In the rows, 100 means zero.
Each row is followed by its group and then its class within the group.
87 79 98 157 96 107 91 94 100 71 81 90 67 100 101 112 90 101 91 114 => J137.J401
77 117 92 78 107 78 109 89 101 53 117 114 86 94 94 113 104 91 76 119 => J783.J192
71 65 98 129 99 119 83 102 67 79 99 89 78 95 99 113 77 100 92 100 => J137.J464
101 119 95 95 100 89 91 82 86 75 106 90 92 86 82 103 96 90 76 123 => J783.J192
86 120 87 73 106 97 117 89 92 92 112 98 109 93 90 113 116 96 71 117 => J783.J192
105 125 91 65 98 96 130 90 89 102 113 96 92 92 96 102 111 127 103 116 => J783.J192
103 112 96 89 96 69 86 97 86 93 141 98 109 92 104 105 94 95 88 140 => J783.J242
105 112 65 68 93 84 99 99 88 94 110 92 116 95 101 107 103 92 99 102 => J783.J242
77 69 97 128 114 98 88 106 76 95 94 98 93 103 104 101 90 106 90 101 => J137.J464
86 60 77 130 102 107 99 100 83 90 106 109 84 89 98 97 91 115 108 101 => J137.J401
80 72 93 150 94 110 76 93 86 75 93 102 76 95 100 108 71 106 68 120 => J137.J401
112 122 99 64 95 80 110 100 79 67 112 81 95 94 93 120 97 90 74 116 => J783.J192
102 107 96 82 91 85 103 100 83 89 112 95 90 101 98 104 91 103 90 108 => J783.J242
77 73 102 146 108 111 77 106 92 74 97 89 136 81 101 108 96 99 59 96 => J137.J401
107 111 67 60 78 83 121 96 96 115 112 98 129 96 63 96 102 100 84 107 => J783.J242
104 76 103 152 97 112 93 93 85 74 107 109 83 96 98 102 95 96 87 105 => J137.J464
80 76 95 142 97 104 79 94 63 79 102 108 83 87 93 116 91 113 96 109 => J137.J401
76 72 96 141 94 111 92 98 91 85 109 113 96 96 97 114 88 96 108 90 => J137.J464
93 81 107 154 94 116 76 109 91 60 98 97 73 89 96 109 90 92 79 106 => J137.J401
108 111 97 64 97 88 112 89 84 79 94 91 113 104 86 70 98 80 76 121 => J783.J192
87 78 91 135 106 100 99 110 83 85 92 110 84 94 103 105 62 99 89 99 => J137.J464
87 86 97 140 96 101 81 104 87 82 105 106 96 100 98 105 89 97 90 92 => J137.J464
103 113 100 59 99 85 124 92 85 56 113 82 95 94 110 118 97 98 74 122 => J783.J192
101 102 108 81 97 79 114 76 76 69 104 79 104 92 89 103 98 90 67 124 => J783.J192
96 100 78 77 103 73 110 85 75 67 105 95 86 93 94 107 97 97 92 113 => J783.J192
94 116 67 63 103 86 105 90 87 102 107 105 100 109 93 93 99 87 97 118 => J783.J192
83 86 90 146 103 101 79 103 97 80 96 107 73 87 95 116 88 105 79 109 => J137.J401
120 93 82 78 115 83 112 93 88 81 99 98 84 94 83 97 95 105 97 124 => J783.J192
109 118 91 77 89 28 119 67 92 103 94 90 87 90 95 124 104 112 56 136 => J783.J192
85 61 88 155 96 124 88 82 92 66 93 101 63 95 87 101 96 115 97 113 => J137.J401
87 79 93 135 87 119 87 107 94 59 103 111 86 83 90 103 96 100 82 85 => J137.J464
114 104 91 40 87 85 121 99 86 106 112 81 113 108 89 84 105 99 103 104 => J783.J242
83 89 87 129 97 109 104 94 87 80 91 111 100 99 96 85 95 95 94 96 => J137.J464
94 85 87 113 93 100 99 105 74 51 100 102 113 88 95 111 92 120 87 104 => J137.J464
91 76 101 120 99 113 98 104 84 67 105 103 68 102 86 115 97 86 111 107 => J137.J464
102 108 85 68 108 89 113 63 85 102 103 96 80 96 104 113 99 104 99 125 => J783.J242
111 126 101 51 99 82 105 96 96 92 104 92 105 101 92 118 109 96 83 113 => J783.J242
85 68 104 139 95 144 86 99 95 71 87 95 83 85 102 100 92 92 84 118 => J137.J401
91 79 104 132 91 115 68 107 88 60 92 99 78 96 104 97 102 97 94 109 => J137.J401
67 63 81 148 114 107 86 106 81 84 111 100 87 106 91 97 83 98 78 100 => J137.J401
99 104 85 101 88 92 109 126 97 90 92 108 102 102 111 111 106 95 115 115 => J783.J242
87 72 98 155 110 92 63 107 92 116 117 86 68 84 95 105 96 110 85 118 => J137.J401
117 127 73 63 107 79 107 87 95 102 101 110 122 107 70 121 106 95 103 103 => J783.J242
102 132 95 77 104 71 133 84 78 75 104 97 88 111 95 114 106 90 83 115 => J783.J192
109 120 103 58 106 86 111 101 83 87 113 83 91 95 91 120 68 94 89 119 => J783.J192
95 108 100 87 105 87 108 87 85 91 107 95 99 95 91 115 106 95 92 122 => J783.J192
86 97 89 122 110 113 80 93 81 88 102 103 85 93 105 105 91 94 106 90 => J137.J464
115 119 82 65 103 89 130 82 99 88 99 100 51 107 91 113 106 100 81 109 => J783.J242
88 120 84 68 107 89 109 87 85 82 114 84 96 98 91 106 95 95 88 114 => J783.J192
102 127 86 75 110 69 106 91 79 93 108 104 108 79 93 117 93 86 88 113 => J783.J192
109 119 96 63 96 79 122 87 95 100 98 85 94 99 90 120 102 97 96 116 => J783.J192
75 56 73 144 109 108 83 100 77 70 97 122 72 89 95 116 106 97 108 86 => J137.J464
100 79 110 129 102 112 85 98 90 65 92 103 75 98 101 115 95 92 92 102 => J137.J464
103 103 90 68 98 83 128 93 81 88 104 99 130 113 92 107 94 100 84 98 => J783.J242
99 110 85 86 100 89 122 86 87 89 106 87 98 74 90 112 99 96 88 120 => J783.J192
73 88 96 113 105 99 93 94 76 88 110 105 103 94 89 96 102 92 75 87 => J137.J464
89 78 104 140 105 106 90 89 100 93 104 101 81 86 99 100 97 109 104 93 => J137.J464
118 128 94 61 101 78 130 92 100 121 102 99 97 109 89 93 104 101 97 95 => J783.J242

Each row is followed by its group and then its class within the group.
93 120 99 106 88 102 143 107 101 74 98 101 122 131 122 81 122 119 111 116 => J292.W
91 82 90 117 78 124 122 89 112 92 86 117 117 121 118 96 127 101 89 80 => J198.A
61 115 106 100 85 109 142 116 117 70 88 82 110 120 115 79 137 115 91 98 => J758.R
88 102 138 109 82 103 135 96 103 105 103 105 120 105 99 102 119 125 93 98 => J292.E
78 103 120 101 86 109 136 100 101 92 117 102 124 110 103 95 133 124 91 102 => J758.S
76 100 115 85 92 105 148 100 91 56 103 104 113 130 106 72 106 104 100 99 => J758.R
